Below is a small trained network, with its code and all its weights. Each question gives an input and a target symbol and asks what happens when units are switched off, that is, made to give their printed mean instead of their output.

import numpy as np


def w(rows, s, z=0):
    codes = np.array(rows[::2]) - 128.0
    scale = np.full(codes.shape[1], s)
    scale[-1] = z or s
    return codes * scale


def f(y):
    return y / 2 * (1 + np.tanh(0.7978845608 * (y + 0.044715 * y**3)))


def softmax(a):
    e = np.exp(a - a.max(-1, keepdims=True))
    return e / e.sum(-1, keepdims=True)


def log_softmax(a):
    a = a - a.max(-1, keepdims=True)
    return a - np.log(np.exp(a).sum(-1, keepdims=True))


def net(x, mask):
    ids = ['βγδζξπστψω'.index(c) for c in x.split()]
    T = len(ids)
    res = E[ids] + P[:T]
    r = res
    for j in range(3):
        rows = slice(3 * j, 3 * j + 3)
        q, k, v = (r @ M[0][rows].T for M in (Q, K, V))
        z = softmax(np.where(np.tri(T) > 0, q @ k.T / 3**0.5, -1e9)) @ v
        o = O[0][rows]
        res = res + np.where(mask[j], z, o[:, -1]) @ o[:, :-1]
    y = f(res @ A[0][:, :-1].T + A[0][:, -1])
    res = res + np.where(mask[3:11], y, B[0][:, -1]) @ B[0][:, :-1]
    return log_softmax(res[-1] @ U[:, :-1].T + U[:, -1])


Q, K, V, O, A, B = {}, {}, {}, {}, {}, {}
E = w([
[136,32,58],'β',
[173,89,123],'γ',
[208,101,97],'δ',
[253,128,80],'ζ',
[194,75,68],'ξ',
[73,81,233],'π',
[251,137,128],'σ',
[187,88,143],'τ',
[72,38,90],'ψ',
[190,64,110],'ω',
],0.014)
P = w([
[71,254,198],'0',
[156,68,62],'1',
[161,62,52],'2',
[150,64,53],'3',
[163,56,52],'4',
[169,58,64],'5',
[165,54,52],'6',
[167,51,53],'7',
[169,50,63],'8',
[166,40,57],'9',
[180,52,57],'10',
[172,54,54],'11',
[173,31,46],'12',
[178,43,54],'13',
],0.0064)
Q[0] = w([
[140,174,144],'h0',
[125,108,124],'h0',
[162,137,128],'h0',
[148,123,22],'h1',
[180,89,150],'h1',
[81,167,141],'h1',
[138,177,112],'h2',
[163,53,50],'h2',
[60,248,153],'h2',
],0.015)
K[0] = w([
[137,160,182],'h0',
[125,111,114],'h0',
[125,152,103],'h0',
[153,117,2],'h1',
[160,141,136],'h1',
[107,144,130],'h1',
[166,138,92],'h2',
[103,186,244],'h2',
[188,106,10],'h2',
],0.016)
V[0] = w([
[171,142,140],'h0',
[154,105,123],'h0',
[114,111,106],'h0',
[156,128,127],'h1',
[103,160,131],'h1',
[107,141,113],'h1',
[90,125,59],'h2',
[197,126,5],'h2',
[40,76,104],'h2',
],0.019)
O[0] = w([
[167,89,134,101],'h0',
[143,150,159,181],'h0',
[100,206,159,180],'h0',
[84,155,129,157],'h1',
[146,102,91,51],'h1',
[109,77,151,106],'h1',
[102,158,39,97],'h2',
[117,24,2,8],'h2',
[140,235,52,178],'h2',
],0.0092,0.013)
A[0] = w([
[219,111,150,255],'n0',
[154,65,181,6],'n1',
[84,161,88,78],'n2',
[159,10,98,89],'n3',
[169,106,33,72],'n4',
[170,162,74,183],'n5',
[43,142,150,114],'n6',
[145,139,211,166],'n7',
],0.011,0.0065)
B[0] = w([
[73,67,106,188],'n0',
[87,176,252,142],'n1',
[138,122,173,143],'n2',
[243,219,117,182],'n3',
[2,159,89,151],'n4',
[78,114,168,163],'n5',
[189,145,87,157],'n6',
[90,92,69,249],'n7',
],0.0091,0.02)
U = w([
[140,95,145,146],'β',
[93,74,141,171],'γ',
[184,149,151,2],'δ',
[124,101,56,209],'ζ',
[1,83,109,72],'ξ',
[32,112,192,39],'π',
[31,64,173,159],'σ',
[52,65,156,159],'τ',
[81,200,163,129],'ψ',
[102,110,224,85],'ω',
],0.0089,0.0062)

Each question gives the input, a string of symbols that net reads in full, and the target symbol t.
The units are the heads (3 rows each of Q, K, V and O) and the neurons (one row each of A and B). Each row of codes is followed by its name. A weight is (code - 128) times the scale printed after its matrix; where a second scale follows, it is the last column's (O, A, B and U).
mask holds one flag per unit, heads first, then neurons. A switched-off unit (its flag False) gives its mean, the last column of its rows in O or B, instead of its output. The means were averaged over made-up inputs and are rounded, as every weight is.
A unit's drop is (log p(t) with every unit on - log p(t) with that unit switched off) / (log p(t) with every unit on - log p(t) with every unit switched off).
The circuit of an input: a set's keep is (log p(t) with only the set's units on - log p(t) with every unit switched off) / (log p(t) with every unit on - log p(t) with every unit switched off). Starting from all 11 units, units are removed one at a time, each time the one whose removal leaves the highest keep (on an exact tie, the one counted first), for as long as the keep stays at least 0.8.
units of the circuit, in order: the units of the circuit, biggest drop first
k most important neurons: the k neurons with the biggest drops, biggest first
drop of u: that unit's drop, to one decimal
input ζ ψ ξ σ δ ψ ψ γ, target δ: units of the circuit, in order -> (n3; h2; n7)
input β ψ ψ ψ δ, target ξ: 3 most important neurons -> (n4; n3; n5)
input β β δ ψ β β σ, target ξ: 2 most important neurons -> (n4; n3)
input τ ψ ψ β β, target σ: units of the circuit, in order -> (h2; n3)
input β ψ ψ ω ψ ψ τ, target ξ: 2 most important neurons -> (n4; n3)
input ξ ψ ξ β ψ ψ ξ δ σ β σ ψ β ω, target ζ: units of the circuit, in order -> (h2)
input σ δ ω ψ σ ψ σ β, target ω: units of the circuit, in order -> (h2; n1; n3)
input σ γ γ ψ δ ψ ψ ψ τ, target ω: 2 most important neurons -> (n1; n3)
input ξ ψ ψ ψ ψ σ ψ β δ δ, target ζ: 2 most important neurons -> (n3; n1)
input β ψ ψ ψ τ ψ ξ ξ ω ψ β ξ δ ζ, target ξ: 3 most important neurons -> (n4; n3; n5)
input ζ ψ ψ ψ ξ δ ψ, target δ: 2 most important neurons -> (n3; n7)
input ξ ψ β ξ ψ σ β ψ γ β ξ ψ ξ, target ζ: 2 most important neurons -> (n3; n1)
input ξ ω δ ψ τ, target ζ: drop of h1 -> 0.0
input ζ ψ ψ ξ ζ ψ ψ ψ ζ ξ δ β ζ, target δ: drop of h2 -> 2.6
input ξ ξ δ, target ζ: drop of n3 -> 0.5
input σ ξ σ, target ω: 2 most important neurons -> (n1; n3)
